Below is a small trained network, with its code and all its weights. Each question gives an input and a class and asks what happens when units are switched off, that is, made to give their printed mean instead of their output.

import numpy as np


def w(rows, s, z=0):
    codes = np.array(rows[::2]) - 128.0
    scale = np.full(codes.shape[1], s)
    scale[-1] = z or s
    return codes * scale


def norm(h):
    return h / np.sqrt((h * h).mean(-1, keepdims=True) + 1e-5)


def f(y):
    return np.maximum(y, 0)


def log_softmax(a):
    a = a - a.max(-1, keepdims=True)
    return a - np.log(np.exp(a).sum(-1, keepdims=True))


def net(x, mask):
    res = np.array(x, float).reshape(1, 4) / 4 @ E
    u = 0
    for l in range(3):
        y = f(norm(res) @ A[l][:, :-1].T + A[l][:, -1])
        res = res + np.where(mask[u : u + 8], y, B[l][:, -1]) @ B[l][:, :-1]
        u += 8
    return log_softmax(norm(res)[-1] @ U[:, :-1].T + U[:, -1])


A, B = {}, {}
E = w([
[244,106,164],'x0',
[126,129,127],'x1',
[103,255,218],'x2',
[189,213,7],'x3',
],0.0053)
A[0] = w([
[90,195,160,9],'L0N1',
[175,103,12,244],'L0N2',
[59,111,161,172],'L0N3',
[221,119,139,2],'L0N4',
[170,64,184,60],'L0N5',
[88,145,147,10],'L0N6',
[183,249,118,201],'L0N7',
[103,159,126,85],'L0N8',
],0.011,0.0038)
B[0] = w([
[100,115,114,158],'L0N1',
[127,212,86,255],'L0N2',
[97,152,82,194],'L0N3',
[227,196,255,156],'L0N4',
[153,143,80,177],'L0N5',
[159,92,81,135],'L0N6',
[126,187,73,242],'L0N7',
[151,67,65,144],'L0N8',
],0.0078,0.0069)
A[1] = w([
[142,248,85,240],'L1N1',
[85,75,215,208],'L1N2',
[131,63,183,45],'L1N3',
[99,213,188,138],'L1N4',
[101,147,91,255],'L1N5',
[246,128,123,39],'L1N6',
[232,123,179,30],'L1N7',
[95,40,208,77],'L1N8',
],0.012,0.0023)
B[1] = w([
[110,99,193,254],'L1N1',
[172,185,113,159],'L1N2',
[129,165,109,140],'L1N3',
[164,82,115,176],'L1N4',
[171,84,113,186],'L1N5',
[133,137,156,164],'L1N6',
[175,133,253,156],'L1N7',
[121,223,81,152],'L1N8',
],0.013,0.012)
A[2] = w([
[159,62,116,105],'L2N1',
[46,86,102,152],'L2N2',
[89,158,93,229],'L2N3',
[105,162,251,110],'L2N4',
[184,161,105,169],'L2N5',
[159,114,187,255],'L2N6',
[198,37,103,48],'L2N7',
[160,145,84,171],'L2N8',
],0.014,0.004)
B[2] = w([
[49,101,128,161],'L2N1',
[169,118,246,189],'L2N2',
[113,154,197,207],'L2N3',
[83,95,32,253],'L2N4',
[84,156,150,229],'L2N5',
[55,100,124,255],'L2N6',
[53,105,75,168],'L2N7',
[88,123,98,199],'L2N8',
],0.011,0.007)
U = w([
[86,235,100,140],'0',
[63,84,170,243],'1',
[128,87,241,173],'2',
[49,35,99,164],'3',
[136,6,113,109],'4',
[227,89,107,7],'5',
[183,74,78,9],'6',
[209,80,62,1],'7',
],0.016,0.0089)

Each question gives the input, the list of numbers given to net, and the class t.
The units are the neurons (one row each of A and B). Each row of codes is followed by its name. A weight is (code - 128) times the scale printed after its matrix; where a second scale follows, it is the last column's (A, B and U).
mask holds one flag per neuron, layer by layer. A switched-off neuron (its flag False) gives its mean, the last column of its row in B, instead of its output. The means were averaged over made-up inputs and are rounded, as every weight is.
A unit's drop is (log p(t) with every unit on - log p(t) with that unit switched off) / (log p(t) with every unit on - log p(t) with every unit switched off).
The circuit of an input: a set's keep is (log p(t) with only the set's units on - log p(t) with every unit switched off) / (log p(t) with every unit on - log p(t) with every unit switched off). Starting from the 12 units with the biggest drops (on a tie, the unit counted first), units are removed one at a time, each time the one whose removal leaves the highest keep (on an exact tie, the one counted first), for as long as the keep stays at least 0.8.
circuit, biggest first: the units of the circuit, biggest drop first
unit that matters most: the unit with the biggest drop
top k neurons: the k neurons with the biggest drops, biggest first
top k neurons in layer l: the k neurons of layer l with the biggest drops, biggest first
input [7,-5,-4,5], class 2: top 3 neurons : [L0N4, L1N7, L1N1]
input [5,0,-4,1], class 2: circuit, biggest first : [L0N4]
input [-7,-2,-7,0], class 2: circuit, biggest first : [L2N2, L2N4]
input [8,-8,-7,7], class 1: top 3 neurons in layer 1 : [L1N1, L1N7, L1N8]
input [-7,2,5,-2], class 2: top 2 neurons in layer 0 : [L0N4, L0N3]
input [-5,2,4,4], class 2: top 3 neurons : [L1N7, L0N4, L0N8]
input [-7,-3,-3,2], class 2: top 2 neurons : [L2N2, L1N4]
input [-8,4,-3,-4], class 2: top 2 neurons : [L2N2, L0N3]
input [0,-2,0,-4], class 0: top 4 neurons in layer 1 : [L1N1, L1N4, L1N2, L1N7]
input [8,8,-4,7], class 1: top 3 neurons in layer 0 : [L0N4, L0N3, L0N5]
input [7,-7,-6,4], class 1: top 2 neurons in layer 1 : [L1N2, L1N1]
input [-4,6,-1,-6], class 0: top 2 neurons : [L0N2, L0N7]
input [-6,4,-5,-8], class 0: top 3 neurons in layer 1 : [L1N8, L1N1, L1N2]
input [6,6,1,5], class 1: top 3 neurons : [L1N1, L2N6, L1N8]
input [-6,7,5,-7], class 0: top 3 neurons in layer 0 : [L0N2, L0N7, L0N5]
input [6,3,-6,-7], class 0: top 4 neurons : [L1N8, L0N7, L1N1, L0N2]
input [1,1,-3,-4], class 0: top 3 neurons : [L1N1, L0N2, L0N7]
input [-8,-2,1,-2], class 2: unit that matters most : L2N2
input [-4,-3,-6,7], class 0: top 3 neurons : [L0N2, L1N4, L2N6]
input [-6,2,-4,-6], class 0: top 4 neurons : [L0N2, L0N7, L1N8, L1N1]
input [2,6,-6,-6], class 0: unit that matters most : L0N7
input [6,-2,7,-2], class 3: top 4 neurons in layer 2 : [L2N4, L2N6, L2N2, L2N3]
input [-3,0,-6,-6], class 0: top 2 neurons in layer 1 : [L1N1, L1N8]
input [-8,2,5,4], class 2: top 2 neurons : [L1N7, L2N2]
input [-2,2,6,-5], class 3: top 2 neurons : [L0N3, L1N4]
input [-3,-5,6,4], class 3: top 2 neurons : [L1N1, L0N2]
